Here is a tiny trained network, its code and every weight. The questions are about switching its units off for an input and a class, where a switched-off unit gives its printed mean instead of its output.

import numpy as np


def w(rows, s, z=0):
    codes = np.array(rows[::2]) - 128.0
    scale = np.full(codes.shape[1], s)
    scale[-1] = z or s
    return codes * scale


def f(y):
    return y / 2 * (1 + np.tanh(0.7978845608 * (y + 0.044715 * y**3)))


def log_softmax(a):
    a = a - a.max(-1, keepdims=True)
    return a - np.log(np.exp(a).sum(-1, keepdims=True))


def net(x, mask):
    res = np.array(x, float).reshape(1, 8) / 4 @ E
    y = f(res @ A[0][:, :-1].T + A[0][:, -1])
    res = res + np.where(mask, y, B[0][:, -1]) @ B[0][:, :-1]
    return log_softmax(res[-1] @ U[:, :-1].T + U[:, -1])


A, B = {}, {}
E = w([
[146,70,27,126,91],'x0',
[127,105,202,255,106],'x1',
[93,62,159,101,76],'x2',
[160,168,208,39,94],'x3',
[97,247,144,118,155],'x4',
[49,17,205,47,186],'x5',
[212,145,93,150,52],'x6',
[233,113,143,135,215],'x7',
],0.0058)
A[0] = w([
[102,255,135,75,134,138],'neuron 0',
[163,61,116,81,145,150],'neuron 1',
[93,108,228,108,196,184],'neuron 2',
[171,104,132,106,85,249],'neuron 3',
[122,157,77,82,212,103],'neuron 4',
[212,168,79,210,159,185],'neuron 5',
[169,156,112,174,128,201],'neuron 6',
[108,193,159,111,110,180],'neuron 7',
[87,204,121,152,105,89],'neuron 8',
[196,158,98,188,140,186],'neuron 9',
[87,83,145,167,161,180],'neuron 10',
[113,144,82,157,64,141],'neuron 11',
[144,89,115,106,124,165],'neuron 12',
[99,124,198,135,159,187],'neuron 13',
[79,80,122,164,144,252],'neuron 14',
[87,117,205,92,142,137],'neuron 15',
[76,82,59,159,108,200],'neuron 16',
[155,153,63,151,68,185],'neuron 17',
],0.0099,0.0037)
B[0] = w([
[128,254,106,96,108,217],'neuron 0',
[118,72,160,32,85,186],'neuron 1',
[113,114,163,187,194,255],'neuron 2',
[137,139,219,100,89,197],'neuron 3',
[81,102,65,24,173,176],'neuron 4',
[192,164,199,134,231,248],'neuron 5',
[167,155,215,183,156,193],'neuron 6',
[157,193,149,133,105,181],'neuron 7',
[150,138,181,86,52,162],'neuron 8',
[192,179,230,171,204,217],'neuron 9',
[90,127,166,226,102,189],'neuron 10',
[94,83,155,164,109,182],'neuron 11',
[108,113,155,94,110,159],'neuron 12',
[130,143,164,203,156,205],'neuron 13',
[80,117,181,201,114,207],'neuron 14',
[152,135,162,157,187,208],'neuron 15',
[42,117,132,186,131,205],'neuron 16',
[92,135,194,192,126,215],'neuron 17',
],0.0081,0.0067)
U = w([
[105,94,106,88,65,98],'0',
[163,162,130,58,24,199],'1',
[175,107,50,140,108,1],'2',
[151,161,182,181,183,150],'3',
[65,64,130,161,78,198],'4',
[176,105,2,153,107,18],'5',
[81,163,23,81,170,121],'6',
[151,56,130,43,177,114],'7',
],0.0099,0.0052)

Each question gives the input, the list of numbers given to net, and the class t.
The units are the neurons (one row each of A and B). Each row of codes is followed by its name. A weight is (code - 128) times the scale printed after its matrix; where a second scale follows, it is the last column's (A, B and U).
mask holds one flag per neuron, in row order. A switched-off neuron (its flag False) gives its mean, the last column of its row in B, instead of its output. The means were averaged over made-up inputs and are rounded, as every weight is.
A unit's drop is (log p(t) with every unit on - log p(t) with that unit switched off) / (log p(t) with every unit on - log p(t) with every unit switched off).
The circuit of an input: a set's keep is (log p(t) with only the set's units on - log p(t) with every unit switched off) / (log p(t) with every unit on - log p(t) with every unit switched off). Starting from the 12 units with the biggest drops (on a tie, the unit counted first), units are removed one at a time, each time the one whose removal leaves the highest keep (on an exact tie, the one counted first), for as long as the keep stays at least 0.8.
units of the circuit, in order: the units of the circuit, biggest drop first
unit that matters most: the unit with the biggest drop
k most important neurons: the k neurons with the biggest drops, biggest first
drop when u is switched off: that unit's drop, to one decimal
input [-3,-3,-3,-6,-1,1,-4,5], class 7: most important neuron	[neuron 4]
input [0,-8,1,-4,-5,2,3,-4], class 4: 3 most important neurons	[neuron 16; neuron 0; neuron 5]
input [-4,4,6,-6,1,6,6,4], class 4: 2 most important neurons	[neuron 5; neuron 9]
input [-3,-2,5,1,-3,7,5,0], class 7: units of the circuit, in order	[neuron 1; neuron 17]
input [8,-8,-1,-6,-2,3,-4,-2], class 4: 3 most important neurons	[neuron 16; neuron 14; neuron 0]
input [6,-4,-8,-5,-2,6,-5,-3], class 4: 2 most important neurons	[neuron 14; neuron 16]
input [6,-3,7,2,-6,2,1,5], class 0: 2 most important neurons	[neuron 5; neuron 9]
input [-2,-6,-2,6,8,3,-3,-2], class 6: 2 most important neurons	[neuron 4; neuron 0]
input [3,6,1,1,3,-4,-7,-8], class 4: 2 most important neurons	[neuron 5; neuron 9]
input [-2,-5,3,-2,1,-2,-8,5], class 7: 2 most important neurons	[neuron 4; neuron 16]
input [-8,-8,6,8,1,-5,-2,5], class 1: drop when neuron 5 is switched off	0.1
input [8,-2,-6,7,-1,4,-4,0], class 7: drop when neuron 0 is switched off	0.1
input [7,-4,-3,0,-4,2,0,5], class 7: drop when neuron 11 is switched off	0.0
input [4,-5,3,-1,-5,0,-1,-1], class 0: unit that matters most	neuron 2
input [8,1,2,5,-3,2,7,5], class 1: drop when neuron 0 is switched off	-0.1
